Here is a tiny trained network, its code and every weight. The questions are about switching its units off for an input and a class, where a switched-off unit gives its printed mean instead of its output.

import numpy as np


def w(rows, s, z=0):
    codes = np.array(rows[::2]) - 128.0
    scale = np.full(codes.shape[1], s)
    scale[-1] = z or s
    return codes * scale


def norm(h):
    return h / np.sqrt((h * h).mean(-1, keepdims=True) + 1e-5)


def f(y):
    return np.maximum(y, 0)


def log_softmax(a):
    a = a - a.max(-1, keepdims=True)
    return a - np.log(np.exp(a).sum(-1, keepdims=True))


def net(x, mask):
    res = np.array(x, float).reshape(1, 4) / 4 @ E
    u = 0
    for l in range(2):
        y = f(norm(res) @ A[l][:, :-1].T + A[l][:, -1])
        res = res + np.where(mask[u : u + 3], y, B[l][:, -1]) @ B[l][:, :-1]
        u += 3
    return log_softmax(norm(res)[-1] @ U[:, :-1].T + U[:, -1])


A, B = {}, {}
E = w([
[149,216,149,81,91,63,21,147,80,116],'x0',
[100,128,116,108,144,25,13,113,104,41],'x1',
[150,177,145,90,172,208,203,1,102,118],'x2',
[45,84,106,54,165,145,29,139,112,133],'x3',
],0.0078)
A[0] = w([
[153,118,143,228,77,63,142,216,153,140,191],'L0N1',
[121,187,146,79,120,216,135,148,100,200,43],'L0N2',
[54,4,82,121,216,195,162,87,172,115,253],'L0N3',
],0.015,0.0012)
B[0] = w([
[203,126,34,2,118,221,219,223,222,67,220],'L0N1',
[251,221,70,113,66,197,220,81,206,149,190],'L0N2',
[137,209,236,135,14,73,50,63,110,214,253],'L0N3',
],0.0074,0.016)
A[1] = w([
[196,208,165,174,117,126,205,6,137,109,193],'L1N1',
[160,174,110,60,98,156,148,157,170,127,252],'L1N2',
[141,91,139,136,77,114,99,249,148,163,49],'L1N3',
],0.018,0.0026)
B[1] = w([
[56,51,246,126,41,81,60,21,226,175,253],'L1N1',
[57,85,187,215,138,70,83,68,95,163,233],'L1N2',
[145,182,190,169,111,183,165,2,114,226,162],'L1N3',
],0.0078,0.029)
U = w([
[229,153,50,118,125,193,188,212,190,167,57],'0',
[98,118,213,137,42,86,60,23,178,208,236],'1',
[222,116,37,129,191,130,178,193,193,30,3],'2',
[96,147,88,101,209,38,63,139,19,2,20],'3',
],0.0079,0.002)

Each question gives the input, the list of numbers given to net, and the class t.
The units are the neurons (one row each of A and B). Each row of codes is followed by its name. A weight is (code - 128) times the scale printed after its matrix; where a second scale follows, it is the last column's (A, B and U).
mask holds one flag per neuron, layer by layer. A switched-off neuron (its flag False) gives its mean, the last column of its row in B, instead of its output. The means were averaged over made-up inputs and are rounded, as every weight is.
A unit's drop is (log p(t) with every unit on - log p(t) with that unit switched off) / (log p(t) with every unit on - log p(t) with every unit switched off).
The circuit of an input: a set's keep is (log p(t) with only the set's units on - log p(t) with every unit switched off) / (log p(t) with every unit on - log p(t) with every unit switched off). Starting from all 6 units, units are removed one at a time, each time the one whose removal leaves the highest keep (on an exact tie, the one counted first), for as long as the keep stays at least 0.8.
units of the circuit, in order: the units of the circuit, biggest drop first
top k neurons: the k neurons with the biggest drops, biggest first
k most important neurons of layer l: the k neurons of layer l with the biggest drops, biggest first
drop of u: that unit's drop, to one decimal
input [-1,-6,-8,-3], class 0: most important neuron of layer 1 : [L1N1]
input [4,-8,-6,-2], class 0: units of the circuit, in order : [L0N1; L1N1]
input [7,4,3,5], class 3: units of the circuit, in order : [L1N1; L0N3; L1N3]
input [4,-3,-3,-5], class 0: top 3 neurons : [L0N1; L1N1; L0N3]
input [6,7,1,7], class 3: units of the circuit, in order : [L1N1; L0N3]
input [-2,4,-3,-6], class 2: units of the circuit, in order : [L0N1; L0N3]
input [6,8,-1,1], class 3: top 4 neurons : [L1N1; L0N3; L0N1; L1N2]
input [3,8,6,6], class 3: top 3 neurons : [L1N1; L0N3; L0N2]
input [2,1,0,2], class 3: top 4 neurons : [L1N1; L0N3; L0N2; L0N1]
input [0,1,0,0], class 3: 2 most important neurons of layer 0 : [L0N3; L0N2]
input [3,-7,-6,-6], class 0: drop of L0N1 : 0.9
input [4,-6,-6,2], class 0: drop of L0N1 : 0.7
input [-2,-3,-6,0], class 0: drop of L0N2 : -0.1
input [-6,0,-7,-5], class 0: drop of L0N1 : 0.7
